Below are the code and all the weights of a small trained network. Each question names an input and a class and asks about switching units off, where a switched-off unit gives its printed mean instead of its output.

import numpy as np


def w(rows, s, z=0):
    codes = np.array(rows[::2]) - 128.0
    scale = np.full(codes.shape[1], s)
    scale[-1] = z or s
    return codes * scale


def norm(h):
    return h / np.sqrt((h * h).mean(-1, keepdims=True) + 1e-5)


def f(y):
    return y / 2 * (1 + np.tanh(0.7978845608 * (y + 0.044715 * y**3)))


def log_softmax(a):
    a = a - a.max(-1, keepdims=True)
    return a - np.log(np.exp(a).sum(-1, keepdims=True))


def net(x, mask):
    res = np.array(x, float).reshape(1, 3) / 4 @ E
    u = 0
    for l in range(2):
        y = f(norm(res) @ A[l][:, :-1].T + A[l][:, -1])
        res = res + np.where(mask[u : u + 10], y, B[l][:, -1]) @ B[l][:, :-1]
        u += 10
    return log_softmax(norm(res)[-1] @ U[:, :-1].T + U[:, -1])


A, B = {}, {}
E = w([
[119,35,47,50,92,92],'x0',
[158,255,77,135,94,149],'x1',
[247,141,159,115,202,120],'x2',
],0.0094)
A[0] = w([
[155,156,202,211,157,111,18],'0.n1',
[210,95,37,59,140,84,109],'0.n2',
[141,90,155,174,76,108,79],'0.n3',
[254,77,140,82,79,88,33],'0.n4',
[198,107,192,109,76,120,71],'0.n5',
[34,91,142,149,161,213,90],'0.n6',
[115,118,104,154,200,45,18],'0.n7',
[118,107,170,154,172,222,2],'0.n8',
[121,125,59,85,106,83,60],'0.n9',
[39,166,206,172,150,229,246],'0.n10',
],0.0096,0.0017)
B[0] = w([
[65,149,58,88,138,9,204],'0.n1',
[121,86,122,70,128,207,255],'0.n2',
[167,69,136,99,127,156,134],'0.n3',
[100,121,243,73,104,216,220],'0.n4',
[109,160,123,96,169,60,151],'0.n5',
[152,37,132,194,123,189,186],'0.n6',
[151,141,100,47,81,62,134],'0.n7',
[192,112,144,143,234,138,155],'0.n8',
[81,225,149,98,181,134,187],'0.n9',
[178,3,121,163,93,206,240],'0.n10',
],0.0063,0.0059)
A[1] = w([
[122,191,82,170,1,181,204],'1.n1',
[139,101,175,80,224,48,66],'1.n2',
[179,192,137,131,200,43,76],'1.n3',
[159,142,127,238,86,151,106],'1.n4',
[119,93,237,210,160,56,111],'1.n5',
[174,243,132,144,54,50,139],'1.n6',
[68,175,217,119,163,182,199],'1.n7',
[22,72,169,104,66,118,140],'1.n8',
[20,85,80,99,199,136,252],'1.n9',
[210,156,70,115,199,166,113],'1.n10',
],0.0091,0.003)
B[1] = w([
[137,185,148,80,74,112,245],'1.n1',
[147,151,188,111,45,125,200],'1.n2',
[142,161,92,168,192,178,183],'1.n3',
[104,110,98,130,109,207,181],'1.n4',
[169,200,175,145,61,77,188],'1.n5',
[114,2,127,177,169,103,195],'1.n6',
[137,94,102,188,103,105,184],'1.n7',
[175,116,115,140,225,63,239],'1.n8',
[121,180,119,178,107,77,254],'1.n9',
[69,152,133,91,200,162,184],'1.n10',
],0.011,0.0057)
U = w([
[143,60,158,231,95,147,244],'0',
[186,204,215,151,112,107,225],'1',
[106,82,79,155,178,4,123],'2',
[136,57,177,35,130,84,139],'3',
[93,164,94,167,29,226,7],'4',
[130,146,93,185,229,190,203],'5',
[76,203,79,70,73,59,162],'6',
[114,181,112,28,165,224,4],'7',
],0.017,0.0017)

Each question gives the input, the list of numbers given to net, and the class t.
The units are the neurons (one row each of A and B). Each row of codes is followed by its name. A weight is (code - 128) times the scale printed after its matrix; where a second scale follows, it is the last column's (A, B and U).
mask holds one flag per neuron, layer by layer. A switched-off neuron (its flag False) gives its mean, the last column of its row in B, instead of its output. The means were averaged over made-up inputs and are rounded, as every weight is.
A unit's drop is (log p(t) with every unit on - log p(t) with that unit switched off) / (log p(t) with every unit on - log p(t) with every unit switched off).
The circuit of an input: a set's keep is (log p(t) with only the set's units on - log p(t) with every unit switched off) / (log p(t) with every unit on - log p(t) with every unit switched off). Starting from the 12 units with the biggest drops (on a tie, the unit counted first), units are removed one at a time, each time the one whose removal leaves the highest keep (on an exact tie, the one counted first), for as long as the keep stays at least 0.8.
circuit, biggest first: the units of the circuit, biggest drop first
most important unit: the unit with the biggest drop
k most important neurons: the k neurons with the biggest drops, biggest first
k most important neurons of layer l: the k neurons of layer l with the biggest drops, biggest first
drop when u is switched off: that unit's drop, to one decimal
input [-6,6,1], class 5: circuit, biggest first -> [1.n6, 1.n5]
input [-5,8,0], class 4: 2 most important neurons -> [1.n1, 1.n8]
input [0,7,4], class 5: circuit, biggest first -> [1.n6, 1.n2]
input [0,0,-7], class 0: most important unit -> 0.n6
input [-3,-7,1], class 1: 3 most important neurons of layer 1 -> [1.n5, 1.n6, 1.n2]
input [-1,8,2], class 5: 3 most important neurons -> [1.n6, 0.n2, 0.n10]
input [7,0,-3], class 2: 3 most important neurons -> [1.n8, 1.n2, 1.n1]
input [8,3,1], class 7: circuit, biggest first -> [0.n2, 0.n9]
input [7,-3,-3], class 2: 2 most important neurons of layer 1 -> [1.n8, 1.n9]
input [-8,1,-2], class 4: 2 most important neurons -> [0.n10, 1.n4]
input [1,1,-6], class 6: 4 most important neurons -> [1.n1, 1.n6, 1.n8, 0.n4]
input [2,7,7], class 7: 2 most important neurons of layer 0 -> [0.n2, 0.n4]
input [0,-4,5], class 1: circuit, biggest first -> [0.n10, 1.n5]
input [4,1,3], class 7: 2 most important neurons -> [0.n2, 1.n6]
input [-6,8,0], class 4: most important unit -> 1.n1
input [-8,1,3], class 5: 2 most important neurons -> [1.n3, 0.n4]
input [1,-1,-2], class 2: 2 most important neurons -> [1.n8, 0.n10]
input [-3,7,0], class 4: 3 most important neurons of layer 1 -> [1.n1, 1.n8, 1.n6]
input [-2,3,8], class 5: 2 most important neurons of layer 1 -> [1.n3, 1.n6]
input [-4,-1,0], class 0: circuit, biggest first -> [0.n10]
input [8,-1,-6], class 2: 2 most important neurons of layer 1 -> [1.n8, 1.n2]
input [-2,-8,1], class 1: 2 most important neurons -> [1.n5, 0.n2]
input [7,-1,-7], class 2: 3 most important neurons of layer 1 -> [1.n8, 1.n2, 1.n5]
input [-4,4,-1], class 4: drop when 1.n1 is switched off -> 0.1
input [0,-6,5], class 1: drop when 1.n5 is switched off -> 0.2
input [2,-6,-3], class 2: drop when 1.n8 is switched off -> 0.2
input [-4,2,3], class 5: most important neuron of layer 1 -> [1.n3]
input [2,-4,-5], class 2: drop when 1.n8 is switched off -> 0.3
